Here is a tiny trained network, its code and every weight. The questions are about switching its units off for an input and a class, where a switched-off unit gives its printed mean instead of its output.

import numpy as np


def w(rows, s, z=0):
    codes = np.array(rows[::2]) - 128.0
    scale = np.full(codes.shape[1], s)
    scale[-1] = z or s
    return codes * scale


def f(y):
    return np.maximum(y, 0)


def log_softmax(a):
    a = a - a.max(-1, keepdims=True)
    return a - np.log(np.exp(a).sum(-1, keepdims=True))


def net(x, mask):
    res = np.array(x, float).reshape(1, 8) / 4 @ E
    y = f(res @ A[0][:, :-1].T + A[0][:, -1])
    res = res + np.where(mask, y, B[0][:, -1]) @ B[0][:, :-1]
    return log_softmax(res[-1] @ U[:, :-1].T + U[:, -1])


A, B = {}, {}
E = w([
[113,135,140,127,137,115],'x0',
[12,91,128,110,23,155],'x1',
[123,130,132,127,130,123],'x2',
[115,121,41,208,127,8],'x3',
[124,126,126,129,134,132],'x4',
[137,113,113,126,130,141],'x5',
[122,133,135,128,131,121],'x6',
[101,212,51,39,119,129],'x7',
],0.014)
A[0] = w([
[116,56,209,153,74,159,185],'N0',
[119,221,43,47,122,123,179],'N1',
[46,89,74,171,63,79,3],'N2',
[131,214,126,48,95,147,162],'N3',
[124,133,138,200,153,130,101],'N4',
[53,89,151,117,137,227,189],'N5',
[141,105,106,183,200,31,146],'N6',
[249,223,212,105,199,180,234],'N7',
[204,61,189,217,162,119,245],'N8',
[97,120,137,62,75,195,97],'N9',
[57,88,68,179,59,84,49],'N10',
[67,158,117,35,73,155,67],'N11',
[184,153,55,191,181,75,91],'N12',
[127,105,223,141,115,120,219],'N13',
],0.012,0.0055)
B[0] = w([
[164,135,215,120,62,178,201],'N0',
[59,139,21,63,193,105,218],'N1',
[123,105,143,191,198,200,182],'N2',
[56,61,107,120,146,130,195],'N3',
[115,108,122,105,103,65,159],'N4',
[154,122,191,117,92,128,200],'N5',
[121,114,89,129,92,37,215],'N6',
[142,48,82,147,219,165,252],'N7',
[166,43,144,125,93,79,234],'N8',
[112,106,142,131,91,113,194],'N9',
[157,83,167,192,218,196,186],'N10',
[5,53,132,97,59,59,196],'N11',
[101,164,99,92,79,54,211],'N12',
[153,89,251,127,124,203,184],'N13',
],0.011,0.023)
U = w([
[196,66,145,181,202,193,252],'0',
[64,79,107,93,31,87,186],'1',
[58,96,69,106,248,225,153],'2',
[106,255,14,66,152,84,6],'3',
[134,184,198,90,11,233,4],'4',
],0.0097,0.003)

Each question gives the input, the list of numbers given to net, and the class t.
The units are the neurons (one row each of A and B). Each row of codes is followed by its name. A weight is (code - 128) times the scale printed after its matrix; where a second scale follows, it is the last column's (A, B and U).
mask holds one flag per neuron, in row order. A switched-off neuron (its flag False) gives its mean, the last column of its row in B, instead of its output. The means were averaged over made-up inputs and are rounded, as every weight is.
A unit's drop is (log p(t) with every unit on - log p(t) with that unit switched off) / (log p(t) with every unit on - log p(t) with every unit switched off).
The circuit of an input: a set's keep is (log p(t) with only the set's units on - log p(t) with every unit switched off) / (log p(t) with every unit on - log p(t) with every unit switched off). Starting from the 12 units with the biggest drops (on a tie, the unit counted first), units are removed one at a time, each time the one whose removal leaves the highest keep (on an exact tie, the one counted first), for as long as the keep stays at least 0.8.
circuit, biggest first: the units of the circuit, biggest drop first
top k neurons: the k neurons with the biggest drops, biggest first
drop when u is switched off: that unit's drop, to one decimal
input [0,1,-5,7,3,4,-2,5], class 2: circuit, biggest first	[N10]
input [1,0,-5,-5,4,-1,-6,8], class 2: top 3 neurons	[N1; N8; N6]
input [5,5,1,1,5,-2,7,-2], class 0: top 3 neurons	[N10; N2; N12]
input [7,7,8,2,0,7,-2,-3], class 0: top 2 neurons	[N10; N2]
input [8,-7,7,3,4,-3,-6,-1], class 1: top 2 neurons	[N8; N1]
input [6,8,-5,1,6,-6,-4,-8], class 0: top 2 neurons	[N10; N2]
input [-2,0,0,-6,1,-4,1,0], class 0: top 3 neurons	[N7; N1; N12]
input [-3,-8,-4,1,2,-2,1,-6], class 1: top 3 neurons	[N12; N6; N10]
input [8,8,-6,0,-2,4,5,-7], class 4: top 2 neurons	[N0; N7]
input [5,0,-4,0,0,-1,7,8], class 2: top 4 neurons	[N1; N3; N12; N6]
input [-5,-8,-5,7,1,-5,-2,0], class 1: top 3 neurons	[N8; N1; N6]
input [-1,8,4,1,-3,7,5,1], class 2: drop when N5 is switched off	-0.1
input [-4,2,1,-1,1,-2,-1,-2], class 4: drop when N7 is switched off	0.1
input [-6,3,6,1,-2,3,2,8], class 2: circuit, biggest first	[N1]
input [-7,-4,8,4,8,6,4,5], class 3: drop when N13 is switched off	0.0
